Below is a small trained network, with its code and all its weights. Each question gives an input and a target symbol and asks what happens when units are switched off, that is, made to give their printed mean instead of their output.

import numpy as np


def w(rows, s, z=0):
    codes = np.array(rows[::2]) - 128.0
    scale = np.full(codes.shape[1], s)
    scale[-1] = z or s
    return codes * scale


def f(y):
    return np.maximum(y, 0)


def softmax(a):
    e = np.exp(a - a.max(-1, keepdims=True))
    return e / e.sum(-1, keepdims=True)


def log_softmax(a):
    a = a - a.max(-1, keepdims=True)
    return a - np.log(np.exp(a).sum(-1, keepdims=True))


def net(x, mask):
    ids = ['βδεζηθλπσφψ'.index(c) for c in x.split()]
    T = len(ids)
    res = E[ids] + P[:T]
    q, k, v = (res @ M[0].T for M in (Q, K, V))
    z = softmax(np.where(np.tri(T) > 0, q @ k.T / 3**0.5, -1e9)) @ v
    res = res + np.where(mask[0], z, O[0][:, -1]) @ O[0][:, :-1]
    y = f(res @ A[0][:, :-1].T + A[0][:, -1])
    res = res + np.where(mask[1:13], y, B[0][:, -1]) @ B[0][:, :-1]
    return log_softmax(res[-1] @ U[:, :-1].T + U[:, -1])


Q, K, V, O, A, B = {}, {}, {}, {}, {}, {}
E = w([
[116,156,207,120,153],'β',
[88,193,89,176,113],'δ',
[61,174,105,73,33],'ε',
[46,72,41,193,115],'ζ',
[174,151,92,87,95],'η',
[151,176,99,166,54],'θ',
[179,185,168,76,60],'λ',
[199,167,82,151,192],'π',
[72,98,166,185,141],'σ',
[70,8,106,71,102],'φ',
[99,130,102,103,145],'ψ',
],0.015)
P = w([
[197,255,154,94,144],'0',
[68,66,144,199,159],'1',
[157,230,148,77,127],'2',
[75,56,157,188,85],'3',
[148,215,138,76,148],'4',
[77,52,164,183,68],'5',
[132,185,139,67,178],'6',
[84,51,171,184,51],'7',
[125,160,131,67,188],'8',
[79,64,158,200,42],'9',
[128,163,136,90,195],'10',
],0.0065)
Q[0] = w([
[69,154,92,47,158],'H1',
[174,136,132,116,251],'H1',
[168,176,83,157,115],'H1',
],0.015)
K[0] = w([
[124,169,91,148,8],'H1',
[249,126,71,225,122],'H1',
[124,170,46,83,204],'H1',
],0.012)
V[0] = w([
[124,205,166,255,136],'H1',
[176,52,160,202,146],'H1',
[63,128,222,80,112],'H1',
],0.0076)
O[0] = w([
[150,254,138,238,154,26],'H1',
[150,91,140,175,102,7],'H1',
[99,177,204,155,88,254],'H1',
],0.0086,0.0023)
A[0] = w([
[220,93,131,111,80,109],'N1',
[117,122,103,87,102,153],'N2',
[74,156,173,140,96,206],'N3',
[216,150,158,48,185,197],'N4',
[122,227,140,45,75,95],'N5',
[250,122,139,117,122,234],'N6',
[219,145,114,81,75,126],'N7',
[176,200,89,9,126,219],'N8',
[131,85,183,186,114,252],'N9',
[118,156,91,98,198,126],'N10',
[186,64,195,204,126,11],'N11',
[126,166,236,102,148,145],'N12',
],0.011,0.0029)
B[0] = w([
[104,120,37,98,141,165],'N1',
[135,128,90,73,107,199],'N2',
[146,97,171,118,56,228],'N3',
[8,72,68,26,170,194],'N4',
[12,197,187,191,228,243],'N5',
[100,162,129,190,26,178],'N6',
[115,28,162,177,116,185],'N7',
[247,65,160,128,147,255],'N8',
[207,128,158,74,180,201],'N9',
[204,153,80,146,145,167],'N10',
[31,124,97,249,169,150],'N11',
[176,200,51,100,47,198],'N12',
],0.013,0.0079)
U = w([
[111,218,97,70,135,80],'β',
[164,178,150,143,182,134],'δ',
[145,158,226,93,185,3],'ε',
[41,143,30,197,83,202],'ζ',
[138,82,169,153,216,45],'η',
[157,56,232,235,104,143],'θ',
[2,144,146,138,133,129],'λ',
[202,119,93,147,151,76],'π',
[229,164,204,113,86,201],'σ',
[129,110,149,68,101,190],'φ',
[168,171,135,79,216,62],'ψ',
],0.0067,0.0036)

Each question gives the input, a string of symbols that net reads in full, and the target symbol t.
The units are the heads (3 rows each of Q, K, V and O) and the neurons (one row each of A and B). Each row of codes is followed by its name. A weight is (code - 128) times the scale printed after its matrix; where a second scale follows, it is the last column's (O, A, B and U).
mask holds one flag per unit, heads first, then neurons. A switched-off unit (its flag False) gives its mean, the last column of its rows in O or B, instead of its output. The means were averaged over made-up inputs and are rounded, as every weight is.
A unit's drop is (log p(t) with every unit on - log p(t) with that unit switched off) / (log p(t) with every unit on - log p(t) with every unit switched off).
The circuit of an input: a set's keep is (log p(t) with only the set's units on - log p(t) with every unit switched off) / (log p(t) with every unit on - log p(t) with every unit switched off). Starting from the 12 units with the biggest drops (on a tie, the unit counted first), units are removed one at a time, each time the one whose removal leaves the highest keep (on an exact tie, the one counted first), for as long as the keep stays at least 0.8.
circuit, biggest first: the units of the circuit, biggest drop first
unit that matters most: the unit with the biggest drop
k most important neurons: the k neurons with the biggest drops, biggest first
drop when u is switched off: that unit's drop, to one decimal
input φ ζ θ θ ε φ, target φ: unit that matters most => H1
input σ λ η η, target θ: circuit, biggest first => N12, N7
input δ σ φ ζ, target φ: circuit, biggest first => N5, H1
input σ σ θ, target θ: 2 most important neurons => N7, N4
input φ φ β φ σ, target σ: circuit, biggest first => N5, N4
input θ φ φ λ, target φ: circuit, biggest first => H1, N1
input φ φ λ ζ, target φ: circuit, biggest first => H1, N5
input π φ φ θ ε ε, target λ: 3 most important neurons => N5, N9, N10
input φ θ η β σ η, target θ: circuit, biggest first => N7, N12
input ψ β λ φ η β δ σ λ λ, target θ: 2 most important neurons => N7, N4
input η η φ σ λ π, target ζ: 2 most important neurons => N8, N6
input π δ η, target η: drop when N8 is switched off => 1.0
input φ φ θ σ ψ, target ψ: drop when N8 is switched off => 0.2
input φ λ ζ σ β φ φ δ, target φ: drop when N5 is switched off => 0.5
input λ δ σ β λ σ η σ η β, target σ: drop when N9 is switched off => 0.5
